Below is a small trained network, with its code and all its weights. Each question gives an input and a class and asks what happens when units are switched off, that is, made to give their printed mean instead of their output.

import numpy as np


def w(rows, s, z=0):
    codes = np.array(rows[::2]) - 128.0
    scale = np.full(codes.shape[1], s)
    scale[-1] = z or s
    return codes * scale


def norm(h):
    return h / np.sqrt((h * h).mean(-1, keepdims=True) + 1e-5)


def f(y):
    return y / 2 * (1 + np.tanh(0.7978845608 * (y + 0.044715 * y**3)))


def log_softmax(a):
    a = a - a.max(-1, keepdims=True)
    return a - np.log(np.exp(a).sum(-1, keepdims=True))


def net(x, mask):
    res = np.array(x, float).reshape(1, 3) / 4 @ E
    u = 0
    for l in range(2):
        y = f(norm(res) @ A[l][:, :-1].T + A[l][:, -1])
        res = res + np.where(mask[u : u + 10], y, B[l][:, -1]) @ B[l][:, :-1]
        u += 10
    return log_softmax(norm(res)[-1] @ U[:, :-1].T + U[:, -1])


A, B = {}, {}
E = w([
[137,126,150,97,218,153,162,195,130,98],'x0',
[129,85,53,83,138,215,145,148,119,83],'x1',
[114,181,97,168,99,153,124,161,102,11],'x2',
],0.011)
A[0] = w([
[138,34,175,115,193,76,126,47,175,207,245],'L0N1',
[142,12,67,39,144,142,93,120,173,209,57],'L0N2',
[126,169,153,75,251,119,191,154,112,150,106],'L0N3',
[173,180,173,174,70,64,117,121,157,109,168],'L0N4',
[130,109,127,106,203,84,84,187,120,106,155],'L0N5',
[60,175,254,167,241,77,64,138,183,90,26],'L0N6',
[138,64,85,90,123,141,146,95,131,174,4],'L0N7',
[109,169,107,105,98,186,99,137,75,84,108],'L0N8',
[150,161,116,162,175,132,139,130,168,28,52],'L0N9',
[191,153,114,166,177,129,148,220,134,196,100],'L0N10',
],0.0073,0.0036)
B[0] = w([
[231,115,138,127,107,94,100,140,218,35,254],'L0N1',
[7,238,171,122,36,126,189,82,13,160,212],'L0N2',
[31,67,114,143,187,124,106,198,134,83,196],'L0N3',
[74,162,126,48,170,151,39,106,107,162,190],'L0N4',
[156,104,195,150,175,95,124,240,150,97,164],'L0N5',
[128,120,170,200,52,146,241,71,113,120,192],'L0N6',
[99,241,186,113,39,146,182,37,1,137,154],'L0N7',
[155,131,88,145,144,116,118,8,196,231,164],'L0N8',
[157,127,165,184,156,108,163,156,103,236,162],'L0N9',
[157,99,150,161,139,36,138,173,187,86,155],'L0N10',
],0.0073,0.0099)
A[1] = w([
[157,165,183,152,108,48,139,163,75,103,141],'L1N1',
[150,86,78,132,68,153,87,82,116,137,29],'L1N2',
[161,143,127,130,82,99,40,82,143,135,78],'L1N3',
[66,136,155,118,207,106,108,176,117,131,51],'L1N4',
[53,93,133,37,117,114,129,166,74,98,4],'L1N5',
[139,161,159,147,144,101,205,152,121,161,120],'L1N6',
[10,156,137,138,106,81,133,143,58,151,135],'L1N7',
[139,119,119,127,219,173,159,160,153,133,97],'L1N8',
[144,136,78,102,65,126,163,89,110,120,60],'L1N9',
[133,84,135,123,145,142,63,155,197,80,186],'L1N10',
],0.012,0.0036)
B[1] = w([
[155,72,61,161,166,169,66,109,115,144,255],'L1N1',
[114,77,173,232,133,182,128,104,187,107,185],'L1N2',
[142,143,85,48,149,87,146,182,65,142,238],'L1N3',
[70,170,105,115,92,172,115,2,75,157,188],'L1N4',
[72,15,102,89,46,7,95,128,235,191,165],'L1N5',
[79,47,177,170,141,199,121,156,121,67,195],'L1N6',
[43,155,108,117,176,133,175,188,124,146,237],'L1N7',
[194,156,87,53,86,114,152,181,102,152,193],'L1N8',
[181,156,210,127,140,126,144,114,171,124,196],'L1N9',
[172,188,140,134,80,107,137,60,190,116,189],'L1N10',
],0.0092,0.009)
U = w([
[244,150,127,23,96,32,57,90,94,141,255],'0',
[69,223,227,90,41,157,250,51,84,154,103],'1',
[195,10,200,193,166,74,119,146,222,11,128],'2',
[5,9,94,17,90,73,176,178,185,141,88],'3',
[33,247,49,115,204,91,78,157,36,189,49],'4',
[186,141,93,238,124,245,146,40,230,120,78],'5',
[82,62,131,237,214,223,133,191,34,83,114],'6',
[234,172,22,42,118,193,220,208,96,106,88],'7',
],0.016,0.0015)

Each question gives the input, the list of numbers given to net, and the class t.
The units are the neurons (one row each of A and B). Each row of codes is followed by its name. A weight is (code - 128) times the scale printed after its matrix; where a second scale follows, it is the last column's (A, B and U).
mask holds one flag per neuron, layer by layer. A switched-off neuron (its flag False) gives its mean, the last column of its row in B, instead of its output. The means were averaged over made-up inputs and are rounded, as every weight is.
A unit's drop is (log p(t) with every unit on - log p(t) with that unit switched off) / (log p(t) with every unit on - log p(t) with every unit switched off).
The circuit of an input: a set's keep is (log p(t) with only the set's units on - log p(t) with every unit switched off) / (log p(t) with every unit on - log p(t) with every unit switched off). Starting from the 12 units with the biggest drops (on a tie, the unit counted first), units are removed one at a time, each time the one whose removal leaves the highest keep (on an exact tie, the one counted first), for as long as the keep stays at least 0.8.
circuit, biggest first: the units of the circuit, biggest drop first
k most important neurons: the k neurons with the biggest drops, biggest first
k most important neurons of layer l: the k neurons of layer l with the biggest drops, biggest first
drop of u: that unit's drop, to one decimal
input [-8,1,-8], class 1: circuit, biggest first : (L0N2)
input [3,1,5], class 7: circuit, biggest first : (L1N8 L0N2 L0N8)
input [6,0,-8], class 2: 4 most important neurons of layer 0 : (L0N1 L0N4 L0N10 L0N5)
input [0,5,-7], class 1: 2 most important neurons : (L0N7 L0N2)
input [6,1,7], class 7: 3 most important neurons : (L1N8 L0N2 L0N7)
input [-3,6,1], class 5: 2 most important neurons : (L1N2 L0N8)
input [4,-4,2], class 6: 2 most important neurons : (L0N6 L0N1)
input [-5,-1,-8], class 0: 3 most important neurons : (L0N1 L0N6 L1N3)
input [-8,-1,1], class 4: 3 most important neurons : (L0N1 L1N3 L0N4)
input [0,0,3], class 4: 3 most important neurons of layer 0 : (L0N6 L0N8 L0N1)
input [1,7,-1], class 3: 3 most important neurons : (L1N5 L0N6 L0N1)
input [4,7,0], class 3: 2 most important neurons : (L1N5 L0N1)
input [-5,-7,0], class 0: 2 most important neurons : (L0N2 L0N3)
input [-5,-1,-4], class 0: circuit, biggest first : (L0N1)
input [0,-1,-6], class 0: 2 most important neurons : (L0N1 L0N6)
input [1,-8,4], class 6: 2 most important neurons : (L0N6 L1N6)
input [-1,6,-8], class 1: 2 most important neurons of layer 0 : (L0N7 L0N2)
input [8,8,-2], class 3: drop of L1N3 : 0.0
input [-8,-4,-5], class 0: drop of L0N1 : 0.1
input [1,-6,-4], class 2: most important neuron of layer 0 : (L0N6)
input [5,-8,3], class 6: drop of L0N6 : 0.4
input [-8,-1,-1], class 0: 2 most important neurons : (L0N2 L1N3)
